Below is a small trained network, with its code and all its weights. Each question gives an input and a target symbol and asks what happens when units are switched off, that is, made to give their printed mean instead of their output.

import numpy as np


def w(rows, s, z=0):
    codes = np.array(rows[::2]) - 128.0
    scale = np.full(codes.shape[1], s)
    scale[-1] = z or s
    return codes * scale


def f(y):
    return np.maximum(y, 0)


def softmax(a):
    e = np.exp(a - a.max(-1, keepdims=True))
    return e / e.sum(-1, keepdims=True)


def log_softmax(a):
    a = a - a.max(-1, keepdims=True)
    return a - np.log(np.exp(a).sum(-1, keepdims=True))


def net(x, mask):
    ids = ['ΘΛΞΦβγδεζηπτ'.index(c) for c in x.split()]
    T = len(ids)
    res = E[ids] + P[:T]
    r = res
    for j in range(3):
        rows = slice(2 * j, 2 * j + 2)
        q, k, v = (r @ M[0][rows].T for M in (Q, K, V))
        z = softmax(np.where(np.tri(T) > 0, q @ k.T / 2**0.5, -1e9)) @ v
        o = O[0][rows]
        res = res + np.where(mask[j], z, o[:, -1]) @ o[:, :-1]
    y = f(res @ A[0][:, :-1].T + A[0][:, -1])
    res = res + np.where(mask[3:7], y, B[0][:, -1]) @ B[0][:, :-1]
    return log_softmax(res[-1] @ U[:, :-1].T + U[:, -1])


Q, K, V, O, A, B = {}, {}, {}, {}, {}, {}
E = w([
[83,85,127,130,139,72],'Θ',
[8,92,162,111,97,111],'Λ',
[75,77,114,111,78,89],'Ξ',
[54,113,168,172,66,129],'Φ',
[90,88,212,150,74,116],'β',
[143,88,160,133,106,74],'γ',
[121,113,146,183,50,115],'δ',
[103,109,86,170,75,112],'ε',
[109,117,159,37,157,31],'ζ',
[67,117,62,118,147,130],'η',
[61,132,169,131,195,152],'π',
[151,153,250,105,177,76],'τ',
],0.017)
P = w([
[90,152,92,190,121,34],'0',
[102,21,110,211,204,159],'1',
[64,85,165,78,16,107],'2',
[145,222,71,149,136,107],'3',
[155,95,80,85,72,249],'4',
[133,155,240,78,92,132],'5',
],0.016)
Q[0] = w([
[71,143,133,195,160,53],'H1',
[96,174,121,142,118,54],'H1',
[63,115,135,109,31,25],'H2',
[176,117,102,33,109,238],'H2',
[148,113,122,213,203,126],'H3',
[208,141,55,78,166,248],'H3',
],0.011)
K[0] = w([
[138,237,84,69,83,140],'H1',
[185,159,120,125,96,173],'H1',
[184,191,135,88,161,190],'H2',
[96,7,146,173,163,93],'H2',
[89,115,145,93,68,61],'H3',
[79,24,133,187,143,76],'H3',
],0.012)
V[0] = w([
[26,143,199,25,88,121],'H1',
[123,122,195,128,240,95],'H1',
[121,175,128,250,1,192],'H2',
[223,132,229,155,139,138],'H2',
[172,116,215,145,98,79],'H3',
[209,74,36,144,79,77],'H3',
],0.0099)
O[0] = w([
[138,208,197,68,141,200,201],'H1',
[99,154,143,193,188,136,170],'H1',
[29,148,61,55,58,130,79],'H2',
[84,174,144,194,95,96,2],'H2',
[120,146,158,223,122,86,168],'H3',
[248,149,46,177,53,141,163],'H3',
],0.013,0.007)
A[0] = w([
[106,166,254,86,71,107,2],'N1',
[143,197,144,210,175,114,51],'N2',
[133,237,144,98,43,67,128],'N3',
[112,246,117,164,115,23,39],'N4',
],0.0094,0.0082)
B[0] = w([
[110,39,2,160,224,103,251],'N1',
[59,201,56,59,90,190,228],'N2',
[155,131,194,237,1,132,217],'N3',
[255,108,154,83,179,195,176],'N4',
],0.0093,0.012)
U = w([
[141,82,141,147,114,242,1],'Θ',
[144,92,19,89,113,136,4],'Λ',
[172,59,101,78,94,163,54],'Ξ',
[93,102,44,128,91,98,109],'Φ',
[45,140,122,152,114,116,178],'β',
[89,67,254,181,105,103,221],'γ',
[51,126,177,153,79,89,224],'δ',
[153,60,133,108,65,201,64],'ε',
[219,37,156,175,144,134,105],'ζ',
[155,96,206,20,95,168,152],'η',
[61,88,92,64,115,115,129],'π',
[110,165,31,224,161,13,200],'τ',
],0.0079,0.0068)

Each question gives the input, a string of symbols that net reads in full, and the target symbol t.
The units are the heads (2 rows each of Q, K, V and O) and the neurons (one row each of A and B). Each row of codes is followed by its name. A weight is (code - 128) times the scale printed after its matrix; where a second scale follows, it is the last column's (O, A, B and U).
mask holds one flag per unit, heads first, then neurons. A switched-off unit (its flag False) gives its mean, the last column of its rows in O or B, instead of its output. The means were averaged over made-up inputs and are rounded, as every weight is.
A unit's drop is (log p(t) with every unit on - log p(t) with that unit switched off) / (log p(t) with every unit on - log p(t) with every unit switched off).
The circuit of an input: a set's keep is (log p(t) with only the set's units on - log p(t) with every unit switched off) / (log p(t) with every unit on - log p(t) with every unit switched off). Starting from all 7 units, units are removed one at a time, each time the one whose removal leaves the highest keep (on an exact tie, the one counted first), for as long as the keep stays at least 0.8.
units of the circuit, in order: the units of the circuit, biggest drop first
unit that matters most: the unit with the biggest drop
heads that matter: for each layer, one digit per head in row order, 1 if its drop is at least 0.15 and else 0, layers parted by /
input ζ Φ ζ η π, target π: units of the circuit, in order : H2, H3
input γ Λ Θ δ Φ Θ, target δ: units of the circuit, in order : N3, H2
input Φ τ Θ, target τ: heads that matter : 011
input Θ Φ Ξ η, target Λ: heads that matter : 110
input Ξ γ η Θ γ Ξ, target γ: heads that matter : 010
input ζ δ ε δ Ξ, target Φ: heads that matter : 110
input ε ζ Θ δ β, target Θ: units of the circuit, in order : N2, H1, H2
input Ξ γ γ γ Θ, target τ: unit that matters most : H1
input Φ ζ β ζ Θ, target Θ: heads that matter : 110
input Ξ Θ δ ε ε, target ζ: units of the circuit, in order : H2, N2
input γ ζ Θ ε Θ Φ, target ε: units of the circuit, in order : H3, N3, H2
input γ ζ γ Ξ Θ, target Θ: units of the circuit, in order : N2, H1, H2
input Λ γ Ξ ζ, target η: units of the circuit, in order : N1, H1
input Θ Θ ζ ζ τ γ, target τ: unit that matters most : N1
input Θ ε Θ β, target γ: units of the circuit, in order : N3, N2, N4, H2
input π π δ, target π: units of the circuit, in order : H3, N1
input Λ Λ ζ γ δ, target η: units of the circuit, in order : H3, N1
input Λ γ ε δ, target ε: units of the circuit, in order : N3, H2, N4
input γ π Φ ζ γ, target γ: heads that matter : 101
input Θ Φ Θ η Λ Φ, target η: unit that matters most : H3
input Θ η γ Λ ζ Φ, target ζ: units of the circuit, in order : N1, H2
input Λ Θ ζ Θ π, target ζ: heads that matter : 111
input Φ ζ π, target π: heads that matter : 101
input ε Λ Λ Φ Θ, target η: heads that matter : 001
